Below are the code and all the weights of a small trained network. Each question names an input and a class and asks about switching units off, where a switched-off unit gives its printed mean instead of its output.

import numpy as np


def w(rows, s, z=0):
    codes = np.array(rows[::2]) - 128.0
    scale = np.full(codes.shape[1], s)
    scale[-1] = z or s
    return codes * scale


def norm(h):
    return h / np.sqrt((h * h).mean(-1, keepdims=True) + 1e-5)


def f(y):
    return np.maximum(y, 0)


def log_softmax(a):
    a = a - a.max(-1, keepdims=True)
    return a - np.log(np.exp(a).sum(-1, keepdims=True))


def net(x, mask):
    res = np.array(x, float).reshape(1, 7) / 4 @ E
    u = 0
    for l in range(3):
        y = f(norm(res) @ A[l][:, :-1].T + A[l][:, -1])
        res = res + np.where(mask[u : u + 9], y, B[l][:, -1]) @ B[l][:, :-1]
        u += 9
    return log_softmax(norm(res)[-1] @ U[:, :-1].T + U[:, -1])


A, B = {}, {}
E = w([
[101,167,159,86,159,174,95],'x0',
[120,146,103,52,211,152,158],'x1',
[64,225,99,254,178,81,68],'x2',
[178,151,38,107,47,39,27],'x3',
[119,200,106,32,79,173,123],'x4',
[174,164,138,165,143,62,148],'x5',
[57,161,138,146,72,103,43],'x6',
],0.0089)
A[0] = w([
[109,125,201,64,165,253,241,49],'L0N0',
[140,78,137,92,80,154,130,11],'L0N1',
[136,92,137,104,89,151,133,49],'L0N2',
[155,116,123,76,143,152,170,112],'L0N3',
[110,114,152,167,137,156,121,62],'L0N4',
[165,159,144,107,127,136,117,19],'L0N5',
[222,48,111,117,199,122,211,93],'L0N6',
[133,51,144,65,65,180,141,84],'L0N7',
[209,87,86,126,164,125,191,4],'L0N8',
],0.015,0.0031)
B[0] = w([
[83,204,89,76,254,221,142,247],'L0N0',
[143,122,118,147,76,171,117,165],'L0N1',
[129,113,113,131,104,151,119,157],'L0N2',
[122,123,201,171,149,137,86,178],'L0N3',
[90,118,103,117,167,109,105,150],'L0N4',
[89,159,100,143,101,123,154,138],'L0N5',
[144,125,78,181,104,70,212,214],'L0N6',
[121,57,109,83,94,155,55,202],'L0N7',
[153,96,133,141,148,76,139,176],'L0N8',
],0.02,0.015)
A[1] = w([
[71,128,233,223,149,140,101,2],'L1N0',
[180,42,164,16,26,167,94,62],'L1N1',
[164,171,204,86,165,220,188,81],'L1N2',
[179,110,159,58,107,29,250,73],'L1N3',
[165,203,123,36,64,70,85,117],'L1N4',
[122,101,103,113,119,183,178,6],'L1N5',
[178,225,131,71,82,83,85,12],'L1N6',
[98,134,145,98,132,214,189,111],'L1N7',
[193,83,133,116,83,223,99,76],'L1N8',
],0.013,0.0023)
B[1] = w([
[95,104,156,192,123,140,92,175],'L1N0',
[16,134,120,164,2,150,171,255],'L1N1',
[67,153,98,115,190,141,176,230],'L1N2',
[147,68,67,171,136,124,118,188],'L1N3',
[129,145,131,48,130,103,107,212],'L1N4',
[125,134,149,91,117,125,122,182],'L1N5',
[126,100,113,62,178,89,82,190],'L1N6',
[91,175,194,111,138,88,176,235],'L1N7',
[79,152,154,140,57,88,155,217],'L1N8',
],0.022,0.0074)
A[2] = w([
[252,78,135,164,126,127,175,34],'L2N0',
[112,182,72,118,109,156,95,38],'L2N1',
[82,146,167,147,123,117,108,142],'L2N2',
[159,176,144,114,28,190,139,24],'L2N3',
[164,130,113,47,155,90,92,61],'L2N4',
[119,125,115,193,106,134,70,7],'L2N5',
[179,147,165,78,187,229,155,117],'L2N6',
[101,129,139,206,149,166,73,207],'L2N7',
[149,200,101,65,97,89,76,51],'L2N8',
],0.018,0.0022)
B[2] = w([
[206,30,55,185,127,96,169,180],'L2N0',
[165,116,143,149,123,45,153,201],'L2N1',
[194,111,177,145,105,135,117,215],'L2N2',
[66,115,131,185,45,131,102,197],'L2N3',
[202,187,144,144,107,94,83,192],'L2N4',
[87,175,182,129,168,166,99,196],'L2N5',
[111,254,157,76,195,128,202,254],'L2N6',
[186,38,172,102,150,191,106,219],'L2N7',
[177,184,67,79,97,122,113,213],'L2N8',
],0.019,0.0084)
U = w([
[72,181,121,89,204,166,195,253],'0',
[165,57,61,187,141,99,178,90],'1',
[42,116,116,122,7,142,134,56],'2',
[185,180,99,76,108,81,57,39],'3',
[147,77,190,162,167,179,73,71],'4',
],0.017,0.0021)

Each question gives the input, the list of numbers given to net, and the class t.
The units are the neurons (one row each of A and B). Each row of codes is followed by its name. A weight is (code - 128) times the scale printed after its matrix; where a second scale follows, it is the last column's (A, B and U).
mask holds one flag per neuron, layer by layer. A switched-off neuron (its flag False) gives its mean, the last column of its row in B, instead of its output. The means were averaged over made-up inputs and are rounded, as every weight is.
A unit's drop is (log p(t) with every unit on - log p(t) with that unit switched off) / (log p(t) with every unit on - log p(t) with every unit switched off).
The circuit of an input: a set's keep is (log p(t) with only the set's units on - log p(t) with every unit switched off) / (log p(t) with every unit on - log p(t) with every unit switched off). Starting from the 12 units with the biggest drops (on a tie, the unit counted first), units are removed one at a time, each time the one whose removal leaves the highest keep (on an exact tie, the one counted first), for as long as the keep stays at least 0.8.
units of the circuit, in order: the units of the circuit, biggest drop first
most important unit: the unit with the biggest drop
top k neurons: the k neurons with the biggest drops, biggest first
top k neurons in layer l: the k neurons of layer l with the biggest drops, biggest first
drop when u is switched off: that unit's drop, to one decimal
input [-2,-7,6,3,2,-6,-7], class 4: top 4 neurons : (L0N0; L0N7; L0N6; L1N4)
input [-7,3,-4,1,-2,-8,-4], class 1: units of the circuit, in order : (L0N6)
input [-3,7,8,1,1,3,2], class 3: top 3 neurons : (L0N3; L0N0; L0N6)
input [6,0,1,7,8,2,-8], class 3: top 2 neurons : (L0N0; L0N7)
input [5,-3,-3,-2,-5,5,5], class 4: top 2 neurons in layer 0 : (L0N0; L0N7)
input [8,4,-8,3,2,1,2], class 2: top 2 neurons : (L0N7; L1N1)
input [-5,-2,5,2,6,7,-6], class 1: top 3 neurons : (L0N0; L1N3; L0N7)
input [-8,-5,3,4,2,0,-5], class 1: top 2 neurons in layer 0 : (L0N0; L0N7)
input [-2,-2,7,4,-8,7,-5], class 1: top 3 neurons : (L0N3; L0N0; L2N0)
input [0,-3,4,-7,0,7,1], class 4: top 2 neurons : (L0N0; L1N0)
input [-8,-3,3,-5,2,-3,1], class 4: top 2 neurons : (L0N0; L0N6)
input [4,0,1,8,-2,-5,0], class 3: top 2 neurons in layer 0 : (L0N7; L0N0)
input [3,-7,7,8,-5,6,3], class 3: top 2 neurons in layer 0 : (L0N3; L0N0)
input [-8,-8,-8,-1,7,4,-6], class 2: units of the circuit, in order : (L0N7)
input [-6,5,2,1,8,7,0], class 3: top 2 neurons : (L0N0; L0N6)
input [2,-7,0,-3,-3,3,-1], class 4: top 2 neurons : (L0N0; L0N6)
input [6,-6,-4,3,5,7,2], class 2: top 2 neurons : (L1N1; L0N0)
input [1,-6,-8,2,2,0,-7], class 2: drop when L0N7 is switched off : 1.0
input [-8,-6,8,-7,2,0,2], class 4: drop when L0N0 is switched off : 0.2
input [5,-2,-8,2,3,8,-1], class 2: drop when L0N7 is switched off : 0.4
input [1,-8,-7,-2,3,-5,-1], class 2: most important unit : L0N7
